In the rows, zero is written as 128.
[197 195 156 139 101 155 151 167 169 135 161 159 165 118  94 172 171 134
 147 129 102  70 143 107 138 203 134 113 179  58  97 154 136 101 150  76
 101 120 162  61  83] => D
[112 133 129 154 144 153 138 109 149 114 121 146 112 122 127 121 121 143
 114 139 131 127 133 111 151 174 139 175 121 129 128 178 135  89  85 139
 110 144 129 135 107] => E
[133 110 139 121 148 199 137  88 136 109 122 131 141 136 117 110 172 133
 171 153 109  82 130 131 143 115  86 152 171  77 104 167 121 102 168 143
 106 115 161 140 105] => B
[112 182 158 133 128 131 140 172 134 146 135 139 118 115 137 120 124 110
 152 115 114 153 127 130 118 126 152 106 128 136 124 100 140 127 127  92
 121 135 138 120 134] => C
[156 143 145 106 124 144 108 161 107 129 153 166 100 142 139 157 145 150
 169 116 118  87 105 124 128 120 134 129 160  95 109 129 149 144 183 112
 112 144 166 144 132] => W
[ 41 160 130 180 130 150 104 136 176 109 126 126 150 117 127  75  82 156
 147 155 120 182 163  71 146 107  94  88 102 124 182 150 161 149 161 154
 131  83 106 152 116] => E
[165 123 154  88 181 177 165 107  83 135 131 139  94 135 122 136 183 111
 135  93 140 101  83 163 122 150 156 185 162 134  83 134 126  65  92 132
 108 211 180 142 112] => C
[130  84 148 181 159 147 120 134 118 109 111 158 119 131 107 132 130 117
 150 149 131  97  89 131 157  94 122 155 178 110 103 115 135 104 153 142
 114 114 168 108 120] => B
[165 140 176  89 103 144  86 164 122 153 147 156  80 166 147 157 141 135
 188  83 104 113 124 122 119 126 141 145 148 145 111 147 151 175 163 110
  96 168 163 136 105] => K
[ 88 203 159 172 168 132 140 133 160 138 136 124 149  82 107  92  74 137
  84 113 139 210 131  86 134 164 159  77  92 115 161 152 133  58 114 131
 144 122  90 128 109] => N
[111 147 112 106 157 145 140 108 133 141 136 124 135 110 125 107 110 151
 134 134 146 135 121 113 121  76 149 113 137 105 149 120 133 121 138 123
 134 111  93 146 150] => K
[117  78 111 138 142 172  85 120 139 117 103 131 120 140 132 126 135 148
 184 141 120 118 138  98 128  45 112 120 143 103 127 110 126 180 212 151
 118 108 152 185 134] => T
[ 77  97 139 178 115 117 108 164 120 135 104 128  82 103 153 125  82 104
 164 126 118 168 137 148 110  52 158 134  92 162 146  54 105 181 149 143
 128  83 121 177 183] => M
[114 196 159 125 145 143 157 120 115 141 154 132 129 104 137 110 119 143
  99 120 124 139 141 124 119 184 139 113 110 114 139 152 130  66 106 120
 146 146 111 151 133] => W
[103 123 123 133  90 119 106 151 150 150 120 136  66 110 159 125  76 123
 164 110 121 184 162 130  93  81 185 156  72 155 156  92 113 197 105 104
 145 113  91 179 168] => H
[158 155 175 103 106 139 115 159 131 152 135 147 103 161 132 152 139 139
 126  60 135 147  83 114 121 143 179 142 145 152 109 153 139 151 133 115
 104 168 143 156 110] => Y
[180 141 148 127  87 140  76 206 153 137 138 163 108 178 132 180 143 135
 203 106 122  94 106 106 121  86 147  98 166 106  98 102 154 198 211  92
 103 131 179 130 121] => T
[124 226 107 124 110 133 116 150 154 138 136 153 158 133 138 130  89 175
 123 137 145 130 113  92 144 134 180 117 148  95 135 129 174 133 121  53
 117 105 100 118 131] => C
[136 127 152 146 147 118 170 133  93 136 134 133 103  96 130 139 127 101
  76  89 153 156 103 147 124 160 193 161 119 163 113 127 118  38  53 138
 137 181 101 134 130] => A
[168 119 130  85 144 152 155 135 126 139 149 144  91 124 115 166 165 136
 164 108 139 114  99 166  97 114 158 170 141 115 104 121 118 126 136 109
 128 165 151 136 143] => H
[105  90 133 173 161 157 108  95 122 128 111 157 115 124  99 127  99 169
 109 105 138 167 102  99 147 150 151 206 123 159 135 186 139  91  95 168
 116 173 140 149  80] => H
[ 88 131 138 181 129 149 113 162 137 117 136 145 174 113  90 141 117 159
 139 130 122 154 106  67 161 115 114 102 160 105 129 158 159  87 180 137
 110 117 119 104  84] => A
[148 101 159 141 147 162 113 147  94 118 129 161  98 143 112 171 169 139
 186 136 101  86  91 158 133 119  99 167 180 113  90 111 134 131 200 138
  99 129 203 119 120] => M
[130 164 109 114 115 151 145 147 163 126 135 131 150 125 130 124 128 130
 164 155 143 103 127 128 128  70 142  95 156  64 126 104 131 148 168  85
 129  74 101 129 162] => B
[100 217 149 115 119 158 136  72 151 155 145 115 134 114 140  97  86 176
  91 105 124 194 184 109 109 212 158 166  56 147 168 199 132  97  55 101
 148 151  58 176 106] => H
[102 128 152 103 180 166 148  82 111 143 132 114 111 102 127  90 139 132
 140 124 122 141 140 129 110 107 117 143 127 132 145 137 111  96 132 154
 134 139 125 153 133] => K
[167 158 135  91 112 173 150 113 150 139 138 116 106 132 152 126 175 121
 160 131 112  96 162 142  91 139 145 125 127  89 109 137 100 132 134 108
 127 133 144 169 141] => T
[118 148 153 161 210 128 160 139 122 123 142 159 169 107  74 132 127 165
  93 154 158 111  51 127 151 136 133 120 175  56 124  99 147  29 148 115
 141 118 120  83 133] => U
[ 86 141 150 135 168 117 122 126 105 135 120 133 114 109 125 116 104 149
 107 119 146 183  84 116 122  74 149 126 131 135 152  90 132 130 168 124
 143 107 110 164 155] => Y
[105  94 152 154 187 168  83  97  95 119 122 158 111 140 100 138 117 186
 141 115 125 158 109 104 148 127 109 202 141 141 129 171 161 120 173 167
 112 174 164 162  72] => H
[ 51 149 133 150 202 174 201  62 128 123 111  99 164  60 108  71 154 126
 116 175 109 159 155 123 122 110  91 119 129 110 152 120  97  52 120 139
 145 105 127 121 139] => C
[135 143 163 144 140 151 139 176 128 128 139 159 120 129 108 148 163 118
 188 146  98  99  96 131 133 118 113 120 184  98  92 107 141 110 174  96
 103 128 195  75 116] => C
[140  99 120  94 145 195 112 103 137 106 125 146 110 157 129 148 173 159
 173 123 133  85 119 119 151 126 114 191 161 104 105 183 142 136 160 152
  86 164 174 166  97] => E
[130 144 155  90 156 170 200  77 135 136 135 105 122  97 120 108 198 124
 110 128 110 125 117 151  97 147 123 142 143 102 120 157  72  79 120 124
 132 125 140 143 141] => Y
[ 68 196 126 159 125 136 132 153 181 127 140 131 160 120 118 102  85 159
 124 138 144 176 145  75 145 143 132  93 103 117 168 153 158 124 131 117
 125 106  84 131 118] => E
[122 122 195 131 145 177 139 128 131 116 139 140  83 134 131 129 199 116
 185 132  77 108 156 145 127 182  70 165 135 126 106 176 124 107 168 155
  89 169 197 130  86] => E
[116 145 121 171 106 150 131 112 163 128 120 138 140  89 133 122 106 129
 130 146 101 135 204  94 139 149 136 147 117  90 146 134 107 130 114 114
 117  85 124 135 104] => D
[110 110 123 136 145 203 112  93 126 122 105 132 146 137 107 128 128 166
 141 109 130 129 113 107 146 137 116 175 142 132 117 180 133 107 139 172
  96 140 150 168  90] => M
[142 203 141 101 121 122 127 155 117 150 138 145 105 137 158 138 107 136
 130 105 142 140 121 137 120 135 191 136 122 134 126  93 159 138  99  63
 130 150 107 145 152] => C
[118 131 142 170 122 164 115 105 152 119 110 148 144 137 118 104 105 143
 121 138 124 113 131  95 162 162 137 162 140 122 124 183 136  99 100 137
 112 114 125 129  96] => B
[ 42 158 150 177 138 183 130 111 159 122 119 125 168  95 108  77 134 138
 177 183  60 147 169  82 142 125  55 101 139  91 150 153 120 101 177 121
 115  75 154 108  94] => C
[152 228 161  58  21 118 108 178 178 173 170 131  88 142 186 135 138 128
 190 104  92 126 195 135  86 130 169  87  91 124 146 129 121 227 130  55
 119 120  89 156 153] => K
[ 89 174 105 106  83 179 149  98 171 129 138  92 156  89 157 101 136 138
 142 138 101 153 197 103 112 122 128 114 107  85 150 167 101 116 130 102
 134  86  76 175 130] => A
[ 98  76 123 168 105 109 108 169 117 106 122 110 126 100 132 159 152 125
 176 150 108 132 116 112 128  45  71  90 155 114 125  81 150 159 203 114
 132  89 132 100 136] => A
[ 72 145 121 133 172 173 131  70 138 134 124 120 165 103 106  81 102 174
 117 144 131 154 138  78 142 107 111 125 130 109 166 169 131  89 140 153
 130 110  95 153 113] => K
[107 157 133 132 102 125  87 171 119 138 121 144  99 133 155 152  80 145
 161 111 136 161 129 133 120  76 159 134 112 147 143  72 149 200 174 111
 123  98 114 176 161] => M
[ 84 202  98 100 112 136 152 113 177 150 142 102 147  86 155  83  88 145
 141 160 121 154 181 106 100  74 140  73 104  81 177 113 115 152 136  81
 148  50  50 152 179] => K
[111 118 139 164 136 159 117 102 123 112 109 118 152 130 113 123 161 160
 141 144 105 105 105  88 154 155  71 146 164 129 113 163 162 106 125 123
 110 143 171  98  78] => C
[ 88 171 103 119 162 160 130  81 147 144 130 117 168 109 121  82  77 177
  98 120 153 164 132  80 136 113 150 116 119 116 166 170 148  98 112 136
 132 117  67 161 118] => K
[129 111 133 134 102 165  87  97 137 132 106 152 121 158 127 128 115 169
 108  86 132 137  91  73 153 146 168 196 151 145 127 200 130 145 100 142
  99 142 144 176  87] => Y
[154 202 155 136 149 116 194 115 134 161 155 134 133  99 115 116 104 131
  54 113 161 131 100 138 122 209 199 138 129 135 129 153 129  25  23 104
 154 154  85  89 136] => K
[ 84  92 138 145 153 132  63 139 102 128 111 149  84 132 130 138  81 163
 166 115 136 194 126 107 125  45 134 171 110 152 151 102 154 198 190 144
 125 137 126 188 128] => H
[108 122 125 103 128 213 106  56 153 124 106 123 157 147 120 103 148 187
 124 103 118 135 110  70 145 138 117 179 159 111 130 232 119 121 144 156
  96 128 150 191  73] => Y
[ 66 189 125 133 121 126 134 142 167 123 140 120 119 100 159 102  97 145
 159 178 113 159 188 118 119  94 119  95  94  88 175  96 137 168 172  89
 143  57  76 156 179] => E
[134 158 104 123 115 164 150 129 146 136 130 128 144 120 121 140 130 141
 138 116 139 115 116 138 124 134 152 134 138 104 115 135 123 121 125 117
 110 113 116 145 141] => M
[161  67 158 170 162 127  98 136  81 117 111 133 112 130 115 174 137 141
 113  78 158 135 108 101 149 134 123 169 143 162 109 113 177 136 135 162
 114 197 169 133  78] => D
[ 62 122 101 138 147 184 106  86 174 108 109 110 137  76 127  84 124 147
 184 179  86 148 178  79 130  59  76  98 124  50 167 142  94 143 212 136
 122  44 131 160 132] => N
[108 134 145 137 104 144  76 118 153 135 114 111 148 159 144 114 100 176
 111  85 140 144 123  72 142 162 122 143 105 133 146 163 173 150  97 124
 123 147  97 159  89] => U
[205 134 166 136 124 142 122 115 114 131 129 117 119 170 132 162 178 142
 103  82 145  93  99 122 125 210 122 152 148 157  81 175 163 101  84 126
 122 211 169 122  79] => T
[ 70  98 143 141 133  99 105 163 133 144 110 130  75 103 167 104  73 101
 152 119 131 174 141 141 103  33 179 127  76 131 165  26 105 182 135 122
 148  91  91 190 194] => U
[137  69 147 150 159 129  79 145  70 119 119 138 108 153 125 157 115 159
 116  65 167 133  61  92 149 124 125 147 142 181 106 147 193 125 125 177
 123 212 165 152  93] => W
[141 119 173  89 110 173  74 112  78 131 129 140  75 161 173 153 157 145
 152  61 109 136 156 120 132 162 145 208 124 171 109 184 147 136 132 147
  90 212 152 202  81] => A
[146 115 185 129 166 138 154 172 132 127 159 153 120 124  88 146 194  98
 181 152 102  73  77 173 119 128  91 115 175  58  87  96 104  76 186 114
 110 129 188  65 127] => U
[ 89  75 127 171 154 150 121 123 142  90 107 123 132 122 104 133 162 155
 162 174 112 105 106  96 155 116  34 135 157 119 127 150 158 119 189 161
 113 116 175  92  93] => E
[ 73 127 132 163  95 116  98 127 124 126 112  88 140 108 156 115  85 146
 104  95 139 204 149  75 132 119 122 118  83 179 161 137 164 139 109 132
 144 132  66 166 112] => A
[144 128 145 107  79 165  91 111 151 146 122 143  65 146 159 130 128 143
 160  88  94 148 171 132 109 171 165 210  85 163 125 189 107 163  77 120
 113 175 138 191  97] => H
[185 187 132 133  90 100 133 156 147 145 137 107 132 144 147 155 129 137
  99  98 163 120 108 119 106 162 162  88 120 137 114 112 166 136  78  73
 153 149 100 119 135] => T
[212 127 148 105 127  97 140 180 127 134 151 148 127 167 111 191 166 150
 115  97 166  60  28 142 130 171 158 140 173  99  76 107 169 109  93  76
 121 175 148  66 125] => U
[115 158 113  92 139 147 147 133 151 128 135 125 110 125 147 124 117 142
 139 115 165 151 135 126 120 108 168 138 102 123 141 120 140 143 112 116
 129 139  94 179 156] => E
[165 143 165 127 132 139 146  92 124 146 137 110 119 135 114 138 143 155
  71  59 148 159  93 121 115 248 151 199  92 191 119 218 151  72  35 129
 133 231 116 138  78] => H
[119 130 120 176 114 133 114 160 136 133 110 152 121 124 117 148  79 137
 126 115 149 140  91 119 139 114 176 150 130 144 124 108 135 130 112 127
 116 107 124 133 139] => M
[208 182 166 110 113 112 133 197 128 156 150 151  91 154 140 174 146 104
 135  76 151 117 105 151 101 141 198  98 135 136  89  93 148 144 124  87
 124 181 134 132 141] => T
[113 139 134 155 113 169  98 147 175 126 139 156 153 129  89 145 128 172
 187 142  90 131 121  85 136 126  96 130 153  93 126 178 146 143 189 110
 106 105 159 101  82] => H
[109 147 138 115 192 153 129  94 121 134 118 118 104  95 130 100  93 138
  90  87 161 193 130 109 123 130 183 134  84 138 149 140 120  83  93 157
 136 164  97 192 127] => N
[129 184 138  86 154 152 163  87 128 156 145 112 125 107 138  98 122 141
 104 106 148 143 137 132 106 140 166 134 115 126 144 148 122  91  82 120
 140 149  83 158 141] => K
[136 100 134 159 163 116 118 166  91 127 111 175 100 134 109 152 106 125
 134 116 169 121  40 128 151  90 190 166 169 154 103  76 160 106 111 129
 115 165 168 107 137] => C
[147 146 171 149 139 131 139 186 108 144 138 153 112 136 105 164 134 118
 137  85 138 140  81 155 126 151 154 128 140 156  96 111 140 101 129 138
 105 168 154 116 114] => M
[121 151 187 171 188 135 155 141  99 147 132 137 132  92 102 128  98 120
  77  75 161 195 144 112 135 176 172 138 101 156 136 114 145  61  97 164
 133 190 112 144  88] => D
[158 125 127 142 127 140 129 157 163 127 133 171 137 136 101 151 133 145
 135 136 133  69  69 120 145 135 161 146 176  56 101 123 125  92 114  90
 110 110 141  92 124] => U
[119 167 116 133 103 110 130 160 141 147 118 142 100 113 156 124  86 106
 138 121 134 147 126 129 118  93 199 130 113 140 136  70 128 155  83  66
 133 110 105 134 172] => C
[ 55 143  86 225 118 132 127 143 172 119 105 140 181  85  95 111  57 153
 124 176 132 156 112  90 156  86 127 101 138  96 157 104 127 118 147 124
 130  24  95 105 146] => M
[175 116 132  86 164 143 162 129 108 135 133 144 110 132 104 157 170 135
 109  87 168 116  30 144 119 100 175 150 176 115  95 122 122  98 131 122
 117 163 149 146 140] => Y
[105 230 130 126  69 124 128 183 176 151 154 135 154 119 149 117  80 149
 130 114 125 147 154  81 118 150 161  56 101 104 151 148 146 137 120  84
 128 103  81 141 138] => W
[177 127 155 120 137 138 100 159 102 132 141 162  91 131 137 182 139 132
 162 105 125 108 146 129 131 114 153 161 151 101 111  85 147 168 185 104
 107 145 165 147 116] => D
[122 108 163 148 144 133 110 105 110 131 126 108 115 127 128 118 140 152
 136 127 117 121 110 106 125 128  80 135 143 149 134 147 156 121 133 135
 132 141 140 108 108] => K
[ 87 100 137 146 119 115 110 133 128 140 102 132  82 107 150 109  93 117
 123 103 130 191 111 113 113  59 171 144 110 154 155  94 108 175 131 130
 134  97 109 184 163] => Y
[103 115 125 146 158 167 149 109 137 122 120 123 138  73 120 119 137 124
 157 150 112 140 189 114 123  83 110 125 130  72 144  92 104 130 179 138
 124  89 131 152 129] => D
[126 169 128  95 140 129 194 117 138 150 138 105 122  95 135 112 143 121
  91 107 153 156  98 148  92 106 177 110 126 110 137 105  94 105 103 100
 148 113  87 158 179] => Y
[128 155 143 120 162  97 135 162 103 152 145 145  79 110 129 154  87 142
 119 100 169 184 102 158 100  99 198 145  94 150 138  68 146 134 118  98
 156 158  83 153 169] => H
[128  85 136  99 150 176 131 103 121 122 117 131 111 129 119 136 176 140
 155 119 118 116  88 122 124  78 115 160 174 102 111 141 102 141 183 140
 106 121 173 165 128] => Y
